Here is a tiny trained network, its code and every weight. The questions are about switching its units off for an input and a target symbol, where a switched-off unit gives its printed mean instead of its output.

import numpy as np


def w(rows, s, z=0):
    codes = np.array(rows[::2]) - 128.0
    scale = np.full(codes.shape[1], s)
    scale[-1] = z or s
    return codes * scale


def norm(h):
    return h / np.sqrt((h * h).mean(-1, keepdims=True) + 1e-5)


def f(y):
    return np.maximum(y, 0)


def softmax(a):
    e = np.exp(a - a.max(-1, keepdims=True))
    return e / e.sum(-1, keepdims=True)


def log_softmax(a):
    a = a - a.max(-1, keepdims=True)
    return a - np.log(np.exp(a).sum(-1, keepdims=True))


def net(x, mask):
    ids = ['αγδεζηθλμξπτφψω'.index(c) for c in x.split()]
    T = len(ids)
    res = E[ids] + P[:T]
    r = norm(res)
    for j in range(3):
        rows = slice(2 * j, 2 * j + 2)
        q, k, v = (r @ M[0][rows].T for M in (Q, K, V))
        z = softmax(np.where(np.tri(T) > 0, q @ k.T / 2**0.5, -1e9)) @ v
        o = O[0][rows]
        res = res + np.where(mask[j], z, o[:, -1]) @ o[:, :-1]
    y = f(norm(res) @ A[0][:, :-1].T + A[0][:, -1])
    res = res + np.where(mask[3:7], y, B[0][:, -1]) @ B[0][:, :-1]
    return log_softmax(norm(res)[-1] @ U[:, :-1].T + U[:, -1])


Q, K, V, O, A, B = {}, {}, {}, {}, {}, {}
E = w([
[124,124,182,148,113],'α',
[123,139,148,144,118],'γ',
[8,94,54,47,67],'δ',
[135,131,111,128,84],'ε',
[70,122,116,134,127],'ζ',
[133,123,107,130,84],'η',
[124,145,150,147,121],'θ',
[147,67,103,110,124],'λ',
[144,144,139,160,126],'μ',
[92,141,127,100,155],'ξ',
[178,128,120,124,115],'π',
[159,191,136,172,117],'τ',
[149,130,138,101,150],'φ',
[150,126,138,158,157],'ψ',
[135,178,145,112,113],'ω',
],0.019)
P = w([
[143,73,254,88,118],'0',
[152,84,217,100,111],'1',
[157,97,197,104,116],'2',
[149,113,177,117,119],'3',
[146,123,164,123,124],'4',
[144,128,146,126,128],'5',
[144,133,133,128,131],'6',
[143,134,119,128,137],'7',
[143,142,105,127,138],'8',
[143,149,92,126,143],'9',
[142,151,88,127,145],'10',
[135,150,87,129,144],'11',
],0.0071)
Q[0] = w([
[130,249,214,140,200],'h0',
[109,128,179,87,125],'h0',
[210,151,145,203,62],'h1',
[164,141,190,185,177],'h1',
[112,91,148,103,242],'h2',
[148,74,87,36,166],'h2',
],0.012)
K[0] = w([
[165,196,25,124,181],'h0',
[175,108,109,162,175],'h0',
[164,195,11,145,185],'h1',
[154,194,86,58,130],'h1',
[130,154,228,83,71],'h2',
[135,69,159,110,101],'h2',
],0.011)
V[0] = w([
[192,85,114,191,253],'h0',
[73,13,153,242,119],'h0',
[96,248,192,36,89],'h1',
[63,35,140,110,60],'h1',
[214,114,123,28,45],'h2',
[71,199,155,230,70],'h2',
],0.0053)
O[0] = w([
[178,118,2,161,182,97],'h0',
[56,112,45,223,110,143],'h0',
[104,253,72,48,164,253],'h1',
[83,89,177,126,159,134],'h1',
[195,164,53,101,109,170],'h2',
[73,163,195,162,64,218],'h2',
],0.0069,0.0028)
A[0] = w([
[148,174,199,219,117,49],'n0',
[17,125,170,195,118,6],'n1',
[119,131,98,200,254,183],'n2',
[99,168,151,87,196,169],'n3',
],0.0093,0.0023)
B[0] = w([
[91,46,22,114,160,254],'n0',
[136,174,192,179,51,223],'n1',
[204,143,253,254,212,198],'n2',
[100,33,119,154,190,235],'n3',
],0.0072,0.0049)
U = w([
[114,123,117,171,109,136],'α',
[78,91,149,101,203,139],'γ',
[56,133,76,76,121,93],'δ',
[152,234,180,84,169,254],'ε',
[55,188,185,190,110,174],'ζ',
[143,125,179,80,79,31],'η',
[141,159,93,115,58,216],'θ',
[160,8,70,94,135,106],'λ',
[143,130,125,136,98,37],'μ',
[182,114,130,214,197,231],'ξ',
[231,143,125,123,101,158],'π',
[156,251,107,170,114,58],'τ',
[143,133,117,122,111,33],'φ',
[126,79,86,194,86,80],'ψ',
[177,107,110,76,194,143],'ω',
],0.016,0.0034)

Each question gives the input, a string of symbols that net reads in full, and the target symbol t.
The units are the heads (2 rows each of Q, K, V and O) and the neurons (one row each of A and B). Each row of codes is followed by its name. A weight is (code - 128) times the scale printed after its matrix; where a second scale follows, it is the last column's (O, A, B and U).
mask holds one flag per unit, heads first, then neurons. A switched-off unit (its flag False) gives its mean, the last column of its rows in O or B, instead of its output. The means were averaged over made-up inputs and are rounded, as every weight is.
A unit's drop is (log p(t) with every unit on - log p(t) with that unit switched off) / (log p(t) with every unit on - log p(t) with every unit switched off).
The circuit of an input: a set's keep is (log p(t) with only the set's units on - log p(t) with every unit switched off) / (log p(t) with every unit on - log p(t) with every unit switched off). Starting from all 7 units, units are removed one at a time, each time the one whose removal leaves the highest keep (on an exact tie, the one counted first), for as long as the keep stays at least 0.8.
units of the circuit, in order: the units of the circuit, biggest drop first
k most important neurons: the k neurons with the biggest drops, biggest first
which heads matter: for each layer, one digit per head in row order, 1 if its drop is at least 0.15 and else 0, layers parted by /
input η ω θ, target ε: which heads matter => 010
input π γ θ η λ λ λ θ η φ λ γ, target ω: units of the circuit, in order => h0, n1
input η η μ θ φ θ τ γ, target δ: which heads matter => 111
input θ η ε λ θ ψ θ η ω δ θ, target ε: units of the circuit, in order => h0
input ζ φ δ ψ ε ζ θ ψ θ ξ, target ξ: units of the circuit, in order => n2, h0
input ω δ η γ τ ω ψ, target ε: which heads matter => 110
input θ α θ ξ θ θ θ ε η μ, target ψ: units of the circuit, in order => n0, h2, h1
input ω ζ ξ ψ π θ θ τ α θ, target δ: 2 most important neurons => n0, n2
input ω λ ψ π η, target π: units of the circuit, in order => h2, n0
input θ η τ ψ ζ π γ, target λ: which heads matter => 100
input μ ψ θ ψ θ ω θ μ, target ε: units of the circuit, in order => h1, h0
input τ ω λ δ θ η ψ λ ε π θ, target λ: units of the circuit, in order => n0, h1
input φ ψ δ λ ε, target λ: which heads matter => 011
input θ ω η α, target ε: which heads matter => 111
input δ δ ζ η, target ζ: which heads matter => 110
input λ μ θ, target ψ: which heads matter => 000
input ω μ γ, target ε: units of the circuit, in order => h1
input μ θ τ θ, target δ: 3 most important neurons => n2, n0, n1
input ζ θ ψ ε ξ φ ω θ α ω γ, target ε: which heads matter => 110
input η ζ θ θ θ η ξ η θ ζ ε, target ζ: units of the circuit, in order => h2
input ε η μ τ θ θ η η, target θ: 2 most important neurons => n2, n1
